Below are the code and all the weights of a small trained network. Each question names an input and a target symbol and asks about switching units off, where a switched-off unit gives its printed mean instead of its output.

import numpy as np


def w(rows, s, z=0):
    codes = np.array(rows[::2]) - 128.0
    scale = np.full(codes.shape[1], s)
    scale[-1] = z or s
    return codes * scale


def f(y):
    return y / 2 * (1 + np.tanh(0.7978845608 * (y + 0.044715 * y**3)))


def softmax(a):
    e = np.exp(a - a.max(-1, keepdims=True))
    return e / e.sum(-1, keepdims=True)


def log_softmax(a):
    a = a - a.max(-1, keepdims=True)
    return a - np.log(np.exp(a).sum(-1, keepdims=True))


def net(x, mask):
    ids = ['αεηλξστω'.index(c) for c in x.split()]
    T = len(ids)
    res = E[ids] + P[:T]
    r = res
    for j in range(2):
        rows = slice(2 * j, 2 * j + 2)
        q, k, v = (r @ M[0][rows].T for M in (Q, K, V))
        z = softmax(np.where(np.tri(T) > 0, q @ k.T / 2**0.5, -1e9)) @ v
        o = O[0][rows]
        res = res + np.where(mask[j], z, o[:, -1]) @ o[:, :-1]
    y = f(res @ A[0][:, :-1].T + A[0][:, -1])
    res = res + np.where(mask[2:18], y, B[0][:, -1]) @ B[0][:, :-1]
    return log_softmax(res[-1] @ U[:, :-1].T + U[:, -1])


Q, K, V, O, A, B = {}, {}, {}, {}, {}, {}
E = w([
[109,147,178,137,47],'α',
[72,220,138,145,53],'ε',
[199,215,107,95,139],'η',
[153,253,31,177,121],'λ',
[182,145,177,234,59],'ξ',
[85,91,11,129,124],'σ',
[116,88,207,216,57],'τ',
[130,18,177,53,134],'ω',
],0.015)
P = w([
[139,176,68,44,2],'0',
[150,133,121,102,96],'1',
[160,121,84,110,91],'2',
[178,104,85,116,89],'3',
[135,124,138,142,160],'4',
[147,118,121,152,153],'5',
[150,115,125,157,154],'6',
[125,129,137,155,178],'7',
[135,117,133,167,170],'8',
[134,129,137,164,179],'9',
[121,134,154,165,195],'10',
[141,116,125,173,176],'11',
[134,123,148,173,187],'12',
[118,131,159,171,203],'13',
],0.011)
Q[0] = w([
[86,180,136,167,221],'H0',
[82,104,171,185,215],'H0',
[126,138,91,9,59],'H1',
[80,133,127,175,81],'H1',
],0.011)
K[0] = w([
[132,157,165,163,208],'H0',
[39,124,181,169,254],'H0',
[134,97,86,41,22],'H1',
[14,134,102,177,89],'H1',
],0.0099)
V[0] = w([
[41,210,86,165,148],'H0',
[2,54,54,125,17],'H0',
[95,41,88,162,174],'H1',
[97,176,146,35,185],'H1',
],0.008)
O[0] = w([
[72,108,106,254,146,162],'H0',
[44,177,165,110,195,254],'H0',
[154,215,191,198,178,98],'H1',
[213,139,49,109,176,72],'H1',
],0.0084,0.0053)
A[0] = w([
[127,111,98,150,218,128],'N0',
[147,184,97,87,121,117],'N1',
[89,140,113,75,6,255],'N2',
[136,119,82,119,221,139],'N3',
[131,153,189,121,116,85],'N4',
[111,61,175,129,172,62],'N5',
[84,65,136,126,141,24],'N6',
[68,147,144,162,83,45],'N7',
[150,80,86,130,113,124],'N8',
[102,100,98,156,44,142],'N9',
[232,88,146,100,156,93],'N10',
[160,201,148,189,90,104],'N11',
[98,135,128,142,94,146],'N12',
[108,105,88,62,157,91],'N13',
[94,24,107,123,139,18],'N14',
[156,185,60,204,134,93],'N15',
],0.013,0.0062)
B[0] = w([
[132,103,111,109,92,219],'N0',
[110,176,184,144,127,168],'N1',
[164,123,198,116,192,255],'N2',
[176,162,66,130,38,231],'N3',
[149,121,97,133,45,146],'N4',
[70,177,60,118,135,160],'N5',
[109,153,178,165,207,152],'N6',
[155,126,113,235,154,195],'N7',
[160,137,191,181,106,156],'N8',
[127,101,115,161,203,201],'N9',
[74,31,112,166,46,166],'N10',
[187,160,93,2,198,189],'N11',
[189,116,93,153,135,180],'N12',
[157,205,35,139,156,190],'N13',
[160,194,180,87,232,169],'N14',
[45,123,181,174,97,232],'N15',
],0.0075,0.0072)
U = w([
[152,213,170,154,156,70],'α',
[155,124,26,173,114,193],'ε',
[210,94,77,168,81,235],'η',
[86,53,133,214,41,167],'λ',
[86,87,148,90,116,59],'ξ',
[74,206,142,181,57,119],'σ',
[112,136,181,149,84,2],'τ',
[185,183,131,118,3,208],'ω',
],0.0072,0.0026)

Each question gives the input, a string of symbols that net reads in full, and the target symbol t.
The units are the heads (2 rows each of Q, K, V and O) and the neurons (one row each of A and B). Each row of codes is followed by its name. A weight is (code - 128) times the scale printed after its matrix; where a second scale follows, it is the last column's (O, A, B and U).
mask holds one flag per unit, heads first, then neurons. A switched-off unit (its flag False) gives its mean, the last column of its rows in O or B, instead of its output. The means were averaged over made-up inputs and are rounded, as every weight is.
A unit's drop is (log p(t) with every unit on - log p(t) with that unit switched off) / (log p(t) with every unit on - log p(t) with every unit switched off).
The circuit of an input: a set's keep is (log p(t) with only the set's units on - log p(t) with every unit switched off) / (log p(t) with every unit on - log p(t) with every unit switched off). Starting from the 12 units with the biggest drops (on a tie, the unit counted first), units are removed one at a time, each time the one whose removal leaves the highest keep (on an exact tie, the one counted first), for as long as the keep stays at least 0.8.
circuit, biggest first: the units of the circuit, biggest drop first
k most important neurons: the k neurons with the biggest drops, biggest first
heads that matter: for each layer, one digit per head in row order, 1 if its drop is at least 0.15 and else 0, layers parted by /
drop when u is switched off: that unit's drop, to one decimal
input ω σ σ σ η ω η ω ε ω ξ, target η: heads that matter	10
input σ τ α, target α: circuit, biggest first	(N2)
input λ η η η η τ, target η: 2 most important neurons	(N15 N11)
input τ σ ξ, target α: 3 most important neurons	(N2 N11 N3)
input α η τ α, target α: circuit, biggest first	(N2 H0)
input λ λ ω, target α: heads that matter	10
input α η ω ω, target α: circuit, biggest first	(N14 N6)
input ω σ ξ, target α: circuit, biggest first	(N2 H0)
input σ σ σ ε, target α: circuit, biggest first	(N11 N2)
input σ σ λ, target σ: 2 most important neurons	(N15 N2)
input η η η, target η: circuit, biggest first	(H1 H0)
input η σ η ξ η ξ, target η: 2 most important neurons	(N11 N15)
input σ σ η, target σ: circuit, biggest first	(H0 N2)
input σ η λ, target σ: circuit, biggest first	(N15)
input σ σ ε η σ ε α ω ω λ η η, target ω: heads that matter	00
input λ σ σ σ ε σ σ η ω η η τ η η, target λ: 2 most important neurons	(N10 N15)
input σ σ σ σ σ, target σ: heads that matter	11
input ε ξ η ξ σ, target α: 2 most important neurons	(N14 N2)
input σ ω σ ε λ σ σ σ σ σ λ η σ σ, target λ: 4 most important neurons	(N15 N11 N13 N0)
input ξ λ σ λ σ σ σ η σ λ σ σ, target λ: drop when N10 is switched off	-0.1
